Below is a small trained network, with its code and all its weights. Each question gives an input and a target symbol and asks what happens when units are switched off, that is, made to give their printed mean instead of their output.

import numpy as np


def w(rows, s, z=0):
    codes = np.array(rows[::2]) - 128.0
    scale = np.full(codes.shape[1], s)
    scale[-1] = z or s
    return codes * scale


def f(y):
    return np.maximum(y, 0)


def softmax(a):
    e = np.exp(a - a.max(-1, keepdims=True))
    return e / e.sum(-1, keepdims=True)


def log_softmax(a):
    a = a - a.max(-1, keepdims=True)
    return a - np.log(np.exp(a).sum(-1, keepdims=True))


def net(x, mask):
    ids = ['ΔΠΨαγηλμω'.index(c) for c in x.split()]
    T = len(ids)
    res = E[ids] + P[:T]
    r = res
    for j in range(3):
        rows = slice(4 * j, 4 * j + 4)
        q, k, v = (r @ M[0][rows].T for M in (Q, K, V))
        z = softmax(np.where(np.tri(T) > 0, q @ k.T / 4**0.5, -1e9)) @ v
        o = O[0][rows]
        res = res + np.where(mask[j], z, o[:, -1]) @ o[:, :-1]
    y = f(res @ A[0][:, :-1].T + A[0][:, -1])
    res = res + np.where(mask[3:7], y, B[0][:, -1]) @ B[0][:, :-1]
    return log_softmax(res[-1] @ U[:, :-1].T + U[:, -1])


Q, K, V, O, A, B = {}, {}, {}, {}, {}, {}
E = w([
[234,189,142,90],'Δ',
[192,163,98,83],'Π',
[180,108,134,99],'Ψ',
[144,168,166,87],'α',
[194,147,38,72],'γ',
[199,143,219,115],'η',
[168,71,84,102],'λ',
[151,74,27,85],'μ',
[66,251,238,70],'ω',
],0.011)
P = w([
[113,123,128,138],'0',
[127,148,108,158],'1',
[131,181,82,119],'2',
[65,73,178,128],'3',
[109,114,140,229],'4',
[199,98,129,98],'5',
[73,142,144,66],'6',
[50,229,83,121],'7',
[167,148,71,229],'8',
[92,72,168,252],'9',
[58,24,209,91],'10',
[125,95,161,39],'11',
[215,115,139,94],'12',
[88,244,117,164],'13',
],0.024)
Q[0] = w([
[120,128,115,149],'H0',
[86,113,88,101],'H0',
[107,128,107,166],'H0',
[137,154,165,131],'H0',
[117,162,115,82],'H1',
[92,131,168,96],'H1',
[52,103,154,194],'H1',
[109,152,125,118],'H1',
[21,74,141,102],'H2',
[144,85,145,131],'H2',
[79,39,224,134],'H2',
[120,102,121,7],'H2',
],0.017)
K[0] = w([
[122,111,114,119],'H0',
[101,128,113,131],'H0',
[145,124,137,65],'H0',
[123,135,99,127],'H0',
[161,118,147,70],'H1',
[129,96,122,153],'H1',
[128,150,88,179],'H1',
[120,158,137,102],'H1',
[162,199,81,252],'H2',
[111,124,101,163],'H2',
[84,176,103,204],'H2',
[120,72,156,221],'H2',
],0.019)
V[0] = w([
[67,143,149,66],'H0',
[183,121,152,125],'H0',
[66,125,112,159],'H0',
[146,198,131,184],'H0',
[141,99,80,104],'H1',
[124,98,131,82],'H1',
[135,112,121,175],'H1',
[190,110,157,138],'H1',
[148,48,6,148],'H2',
[80,186,71,79],'H2',
[43,52,31,142],'H2',
[181,177,100,114],'H2',
],0.017)
O[0] = w([
[121,186,218,183,63],'H0',
[161,100,89,139,152],'H0',
[71,189,183,37,113],'H0',
[42,78,55,87,225],'H0',
[203,131,100,129,114],'H1',
[208,106,149,104,167],'H1',
[110,129,176,195,90],'H1',
[155,62,85,147,177],'H1',
[241,190,177,138,1],'H2',
[151,145,173,2,135],'H2',
[188,245,181,116,46],'H2',
[182,67,87,52,115],'H2',
],0.0096,0.0054)
A[0] = w([
[123,59,242,169,251],'N0',
[23,182,177,104,92],'N1',
[134,74,208,112,146],'N2',
[254,244,171,84,73],'N3',
],0.0065,0.012)
B[0] = w([
[125,184,62,143,220],'N0',
[225,121,190,140,173],'N1',
[122,144,86,164,168],'N2',
[95,121,254,167,247],'N3',
],0.012,0.013)
U = w([
[185,119,161,115,96],'Δ',
[203,202,140,51,173],'Π',
[188,243,111,205,161],'Ψ',
[51,254,167,81,211],'α',
[199,140,201,32,105],'γ',
[141,158,154,226,75],'η',
[167,196,157,214,140],'λ',
[139,155,197,168,53],'μ',
[82,142,210,71,5],'ω',
],0.0099,0.012)

Each question gives the input, a string of symbols that net reads in full, and the target symbol t.
The units are the heads (4 rows each of Q, K, V and O) and the neurons (one row each of A and B). Each row of codes is followed by its name. A weight is (code - 128) times the scale printed after its matrix; where a second scale follows, it is the last column's (O, A, B and U).
mask holds one flag per unit, heads first, then neurons. A switched-off unit (its flag False) gives its mean, the last column of its rows in O or B, instead of its output. The means were averaged over made-up inputs and are rounded, as every weight is.
A unit's drop is (log p(t) with every unit on - log p(t) with that unit switched off) / (log p(t) with every unit on - log p(t) with every unit switched off).
The circuit of an input: a set's keep is (log p(t) with only the set's units on - log p(t) with every unit switched off) / (log p(t) with every unit on - log p(t) with every unit switched off). Starting from all 7 units, units are removed one at a time, each time the one whose removal leaves the highest keep (on an exact tie, the one counted first), for as long as the keep stays at least 0.8.
circuit, biggest first: the units of the circuit, biggest drop first
which heads matter: for each layer, one digit per head in row order, 1 if its drop is at least 0.15 and else 0, layers parted by /
input η γ ω α μ η μ ω ω, target α: circuit, biggest first => H1
input ω λ Δ γ Ψ η η Π λ ω γ, target λ: circuit, biggest first => H2, H1
input μ ω α η, target α: which heads matter => 101
input Ψ η η Ψ Δ γ μ, target Δ: circuit, biggest first => H2, H1, N0
input Ψ ω Ψ ω Ψ η Δ α μ α Ψ α η, target Ψ: which heads matter => 001
input ω ω α Ψ λ Ψ Π γ μ ω γ Ψ, target α: which heads matter => 101
input μ ω Π Ψ ω λ ω Δ μ γ Ψ λ Ψ μ, target λ: circuit, biggest first => H0, N3, H2
input Ψ μ γ ω Ψ η η α Ψ, target η: which heads matter => 101
input μ Π γ μ, target Π: circuit, biggest first => H2, N3
input Π Δ γ η Π μ λ Ψ Ψ η, target Ψ: circuit, biggest first => N0, N3
input λ η γ μ η α Ψ, target η: which heads matter => 001
input α μ Π Π ω α α η ω λ λ Ψ, target λ: which heads matter => 001
input Ψ ω α Δ Π Ψ λ Π, target Ψ: which heads matter => 001
input λ γ α η α ω Ψ γ Δ ω Δ Π, target ω: which heads matter => 111
input Ψ μ μ Π Π Ψ α Ψ, target Ψ: circuit, biggest first => H2
input Ψ μ η λ Ψ λ η γ γ Ψ λ γ Π, target λ: circuit, biggest first => H2, N3
input Ψ γ ω α ω α λ α η μ α, target η: which heads matter => 011
input Ψ Δ α Ψ Π γ α η γ λ ω ω α, target ω: circuit, biggest first => H2, H0, N1, N0
input ω Δ Π Ψ η α γ, target η: which heads matter => 001
input Π α α ω Π ω ω η γ, target α: circuit, biggest first => H2
input η α λ μ γ α Π Ψ γ α Π, target γ: which heads matter => 101
input Δ Ψ α Ψ Δ η η Ψ μ α λ ω Π, target α: which heads matter => 111
input Δ γ ω η Δ Π γ ω η Π γ, target η: circuit, biggest first => H2, H1
